Below are the code and all the weights of a small trained network. Each question names an input and a class and asks about switching units off, where a switched-off unit gives its printed mean instead of its output.

import numpy as np


def w(rows, s, z=0):
    codes = np.array(rows[::2]) - 128.0
    scale = np.full(codes.shape[1], s)
    scale[-1] = z or s
    return codes * scale


def f(y):
    return np.maximum(y, 0)


def log_softmax(a):
    a = a - a.max(-1, keepdims=True)
    return a - np.log(np.exp(a).sum(-1, keepdims=True))


def net(x, mask):
    res = np.array(x, float).reshape(1, 3) / 4 @ E
    y = f(res @ A[0][:, :-1].T + A[0][:, -1])
    res = res + np.where(mask, y, B[0][:, -1]) @ B[0][:, :-1]
    return log_softmax(res[-1] @ U[:, :-1].T + U[:, -1])


A, B = {}, {}
E = w([
[143,47,237,153],'x0',
[1,135,91,236],'x1',
[77,14,6,122],'x2',
],0.0086)
A[0] = w([
[51,202,89,229,103],'neuron 0',
[82,124,131,90,96],'neuron 1',
[112,96,145,114,81],'neuron 2',
[95,110,158,153,90],'neuron 3',
[116,151,147,119,184],'neuron 4',
[99,131,168,145,38],'neuron 5',
[121,117,180,164,100],'neuron 6',
[145,59,190,114,124],'neuron 7',
[183,9,222,85,101],'neuron 8',
[139,110,111,113,101],'neuron 9',
[91,119,153,178,103],'neuron 10',
[112,165,136,156,51],'neuron 11',
[110,132,166,109,140],'neuron 12',
[139,61,123,145,86],'neuron 13',
[118,80,141,132,80],'neuron 14',
[121,144,116,177,127],'neuron 15',
[110,43,76,96,140],'neuron 16',
[104,91,164,198,84],'neuron 17',
[86,124,112,152,70],'neuron 18',
[124,110,85,173,24],'neuron 19',
[85,41,220,226,51],'neuron 20',
[130,19,48,111,143],'neuron 21',
[199,144,84,48,200],'neuron 22',
[161,160,89,66,167],'neuron 23',
[129,176,157,144,255],'neuron 24',
[101,161,108,160,106],'neuron 25',
[144,117,120,107,99],'neuron 26',
[137,136,119,69,165],'neuron 27',
[119,142,134,92,112],'neuron 28',
[141,136,113,117,166],'neuron 29',
[108,159,131,148,123],'neuron 30',
[155,100,106,78,73],'neuron 31',
[140,87,164,131,152],'neuron 32',
],0.015,0.0048)
B[0] = w([
[254,90,49,125,245],'neuron 0',
[119,128,112,116,136],'neuron 1',
[103,110,138,145,141],'neuron 2',
[104,131,137,85,156],'neuron 3',
[156,142,153,112,163],'neuron 4',
[119,99,125,88,148],'neuron 5',
[127,68,142,98,168],'neuron 6',
[164,55,143,170,197],'neuron 7',
[186,25,113,232,252],'neuron 8',
[119,134,112,142,144],'neuron 9',
[116,144,125,55,173],'neuron 10',
[159,130,96,92,151],'neuron 11',
[145,107,145,118,157],'neuron 12',
[66,110,134,146,160],'neuron 13',
[81,108,133,135,149],'neuron 14',
[152,127,99,100,163],'neuron 15',
[51,133,47,168,205],'neuron 16',
[88,128,140,54,177],'neuron 17',
[138,130,87,84,163],'neuron 18',
[111,122,71,103,154],'neuron 19',
[20,107,168,16,217],'neuron 20',
[32,142,20,184,227],'neuron 21',
[75,221,185,106,233],'neuron 22',
[81,175,162,110,194],'neuron 23',
[212,144,186,101,205],'neuron 24',
[169,110,113,147,168],'neuron 25',
[122,137,115,147,146],'neuron 26',
[111,168,154,120,176],'neuron 27',
[147,149,137,128,144],'neuron 28',
[125,147,144,131,150],'neuron 29',
[165,130,127,118,157],'neuron 30',
[112,161,92,162,167],'neuron 31',
[150,74,152,134,173],'neuron 32',
],0.04,0.014)
U = w([
[136,190,210,105,144],'0',
[222,132,89,131,99],'1',
[69,212,78,164,210],'2',
[148,116,1,170,75],'3',
[194,48,161,176,130],'4',
[119,99,177,52,254],'5',
[102,49,68,219,79],'6',
[36,94,80,89,20],'7',
],0.0089,0.0028)

Each question gives the input, the list of numbers given to net, and the class t.
The units are the neurons (one row each of A and B). Each row of codes is followed by its name. A weight is (code - 128) times the scale printed after its matrix; where a second scale follows, it is the last column's (A, B and U).
mask holds one flag per neuron, in row order. A switched-off neuron (its flag False) gives its mean, the last column of its row in B, instead of its output. The means were averaged over made-up inputs and are rounded, as every weight is.
A unit's drop is (log p(t) with every unit on - log p(t) with that unit switched off) / (log p(t) with every unit on - log p(t) with every unit switched off).
unit that matters most: the unit with the biggest drop
k most important neurons: the k neurons with the biggest drops, biggest first
drop when u is switched off: that unit's drop, to one decimal
input [1,4,3], class 7: unit that matters most : neuron 8
input [0,-8,-3], class 0: 2 most important neurons : neuron 22; neuron 0
input [0,5,5], class 3: 2 most important neurons : neuron 0; neuron 22
input [0,1,3], class 3: 2 most important neurons : neuron 20; neuron 22
input [0,7,1], class 3: 2 most important neurons : neuron 0; neuron 22
input [1,-8,1], class 6: 2 most important neurons : neuron 8; neuron 24
input [2,-3,0], class 4: 2 most important neurons : neuron 21; neuron 16
input [4,2,0], class 5: 2 most important neurons : neuron 21; neuron 16
input [2,1,6], class 7: 2 most important neurons : neuron 8; neuron 0
input [4,1,2], class 7: 2 most important neurons : neuron 20; neuron 0
input [0,-8,1], class 2: 3 most important neurons : neuron 22; neuron 0; neuron 23
input [-1,-8,4], class 2: drop when neuron 22 is switched off : 0.5
input [8,3,4], class 7: drop when neuron 20 is switched off : 2.9
input [-3,-2,-1], class 0: drop when neuron 21 is switched off : 0.2
input [0,-1,0], class 0: drop when neuron 21 is switched off : 0.4
input [7,-3,0], class 4: most important neuron : neuron 21
